Here is a tiny trained network, its code and every weight. The questions are about switching its units off for an input and a target symbol, where a switched-off unit gives its printed mean instead of its output.

import numpy as np


def w(rows, s, z=0):
    codes = np.array(rows[::2]) - 128.0
    scale = np.full(codes.shape[1], s)
    scale[-1] = z or s
    return codes * scale


def norm(h):
    return h / np.sqrt((h * h).mean(-1, keepdims=True) + 1e-5)


def f(y):
    return y / 2 * (1 + np.tanh(0.7978845608 * (y + 0.044715 * y**3)))


def softmax(a):
    e = np.exp(a - a.max(-1, keepdims=True))
    return e / e.sum(-1, keepdims=True)


def log_softmax(a):
    a = a - a.max(-1, keepdims=True)
    return a - np.log(np.exp(a).sum(-1, keepdims=True))


def net(x, mask):
    ids = ['αβγεζηθλμξπστφψω'.index(c) for c in x.split()]
    T = len(ids)
    res = E[ids] + P[:T]
    r = norm(res)
    for j in range(3):
        rows = slice(3 * j, 3 * j + 3)
        q, k, v = (r @ M[0][rows].T for M in (Q, K, V))
        z = softmax(np.where(np.tri(T) > 0, q @ k.T / 3**0.5, -1e9)) @ v
        o = O[0][rows]
        res = res + np.where(mask[j], z, o[:, -1]) @ o[:, :-1]
    y = f(norm(res) @ A[0][:, :-1].T + A[0][:, -1])
    res = res + np.where(mask[3:19], y, B[0][:, -1]) @ B[0][:, :-1]
    return log_softmax(norm(res)[-1] @ U[:, :-1].T + U[:, -1])


Q, K, V, O, A, B = {}, {}, {}, {}, {}, {}
E = w([
[123,149,139],'α',
[103,119,123],'β',
[91,130,81],'γ',
[154,95,179],'ε',
[144,120,162],'ζ',
[240,151,193],'η',
[123,149,139],'θ',
[141,107,122],'λ',
[103,119,123],'μ',
[113,173,116],'ξ',
[107,108,75],'π',
[138,135,120],'σ',
[102,119,123],'τ',
[108,126,147],'φ',
[253,70,131],'ψ',
[123,148,139],'ω',
],0.032)
P = w([
[199,149,176],'0',
[199,148,139],'1',
[173,147,123],'2',
[171,146,92],'3',
[186,155,65],'4',
[163,156,47],'5',
[162,164,29],'6',
[164,162,14],'7',
[164,162,16],'8',
[163,169,7],'9',
[176,172,7],'10',
],0.0021)
Q[0] = w([
[170,12,249],'H1',
[66,95,147],'H1',
[196,81,126],'H1',
[130,84,89],'H2',
[114,91,198],'H2',
[186,69,201],'H2',
[238,85,175],'H3',
[41,188,112],'H3',
[249,90,143],'H3',
],0.015)
K[0] = w([
[132,85,252],'H1',
[80,116,132],'H1',
[160,79,151],'H1',
[154,87,95],'H2',
[100,68,168],'H2',
[130,39,236],'H2',
[163,96,194],'H3',
[112,158,58],'H3',
[169,99,174],'H3',
],0.021)
V[0] = w([
[174,130,53],'H1',
[201,2,95],'H1',
[198,136,78],'H1',
[85,48,178],'H2',
[114,94,119],'H2',
[154,134,62],'H2',
[145,134,117],'H3',
[171,59,140],'H3',
[74,101,251],'H3',
],0.0066)
O[0] = w([
[1,127,113,183],'H1',
[140,55,156,111],'H1',
[26,76,179,178],'H1',
[123,153,9,4],'H2',
[91,151,85,86],'H2',
[32,111,166,167],'H2',
[112,123,104,130],'H3',
[166,32,148,118],'H3',
[101,111,205,100],'H3',
],0.0049,0.0027)
A[0] = w([
[170,49,93,32],'N1',
[176,11,50,63],'N2',
[50,117,11,69],'N3',
[153,62,114,20],'N4',
[137,71,135,96],'N5',
[121,119,132,77],'N6',
[73,160,172,118],'N7',
[152,142,62,13],'N8',
[112,119,141,93],'N9',
[162,204,137,205],'N10',
[139,44,165,253],'N11',
[136,133,160,105],'N12',
[195,97,199,139],'N13',
[136,17,17,184],'N14',
[111,51,138,175],'N15',
[132,133,116,122],'N16',
],0.011,0.0032)
B[0] = w([
[116,161,205,158],'N1',
[99,79,234,204],'N2',
[191,168,161,238],'N3',
[149,143,163,136],'N4',
[131,174,216,146],'N5',
[123,148,132,113],'N6',
[93,93,121,220],'N7',
[161,158,123,116],'N8',
[108,127,130,126],'N9',
[152,63,99,226],'N10',
[41,176,150,253],'N11',
[123,121,96,133],'N12',
[90,216,64,217],'N13',
[130,3,86,243],'N14',
[61,124,169,202],'N15',
[128,129,132,124],'N16',
],0.0065,0.0041)
U = w([
[154,161,124,218],'α',
[146,103,107,164],'β',
[82,114,5,69],'γ',
[140,131,229,24],'ε',
[124,210,201,3],'ζ',
[186,147,180,167],'η',
[145,148,124,158],'θ',
[121,48,189,90],'λ',
[153,92,108,218],'μ',
[68,239,66,33],'ξ',
[92,20,65,115],'π',
[43,129,142,175],'σ',
[153,94,110,206],'τ',
[155,131,74,206],'φ',
[181,58,176,118],'ψ',
[144,150,124,180],'ω',
],0.018,0.0042)

Each question gives the input, a string of symbols that net reads in full, and the target symbol t.
The units are the heads (3 rows each of Q, K, V and O) and the neurons (one row each of A and B). Each row of codes is followed by its name. A weight is (code - 128) times the scale printed after its matrix; where a second scale follows, it is the last column's (O, A, B and U).
mask holds one flag per unit, heads first, then neurons. A switched-off unit (its flag False) gives its mean, the last column of its rows in O or B, instead of its output. The means were averaged over made-up inputs and are rounded, as every weight is.
A unit's drop is (log p(t) with every unit on - log p(t) with that unit switched off) / (log p(t) with every unit on - log p(t) with every unit switched off).
The circuit of an input: a set's keep is (log p(t) with only the set's units on - log p(t) with every unit switched off) / (log p(t) with every unit on - log p(t) with every unit switched off). Starting from the 12 units with the biggest drops (on a tie, the unit counted first), units are removed one at a time, each time the one whose removal leaves the highest keep (on an exact tie, the one counted first), for as long as the keep stays at least 0.8.
circuit, biggest first: the units of the circuit, biggest drop first
most important unit: the unit with the biggest drop
top k neurons: the k neurons with the biggest drops, biggest first
heads that matter: for each layer, one digit per head in row order, 1 if its drop is at least 0.15 and else 0, layers parted by /
drop when u is switched off: that unit's drop, to one decimal
input α ξ τ π λ α ε τ ξ ξ α, target ξ: circuit, biggest first	[H3, N15]
input ω α ψ π β λ τ, target π: circuit, biggest first	[N14, H3, N11]
input ψ σ ξ θ, target ξ: heads that matter	101
input α ξ λ ε η θ, target ξ: heads that matter	100
input ξ α φ η α ξ ε φ ψ τ, target ξ: heads that matter	101
input π θ α, target π: top neuron	[N10]
input λ λ μ ξ ψ μ, target ξ: heads that matter	101
input γ ψ μ ξ α, target ξ: circuit, biggest first	[H3, N2]
input α ξ β α λ ψ μ, target ξ: circuit, biggest first	[H1, N2, N3]
input π β α β, target π: circuit, biggest first	[N14, H3]
input γ α ψ μ, target γ: heads that matter	101
input γ π φ π ω ω, target π: top 3 neurons	[N10, N13, N11]
input π λ π ω, target π: heads that matter	001
input ψ ω α π λ β γ α, target γ: top 2 neurons	[N10, N2]
input η π β, target π: most important unit	N14
input ξ τ τ μ ω φ θ τ, target ξ: top 3 neurons	[N14, N2, N3]
input θ μ μ φ ξ ε τ β, target ξ: heads that matter	111
input ψ γ γ φ ω ψ ε θ, target γ: top 3 neurons	[N10, N3, N11]
input ω γ α μ θ, target γ: top 3 neurons	[N10, N3, N2]
input α γ λ τ, target γ: top 2 neurons	[N2, N11]
input μ φ ζ ω π θ, target π: most important unit	H3
input σ α γ α, target γ: top 2 neurons	[N10, N3]
input γ φ β, target γ: drop when N11 is switched off	0.3
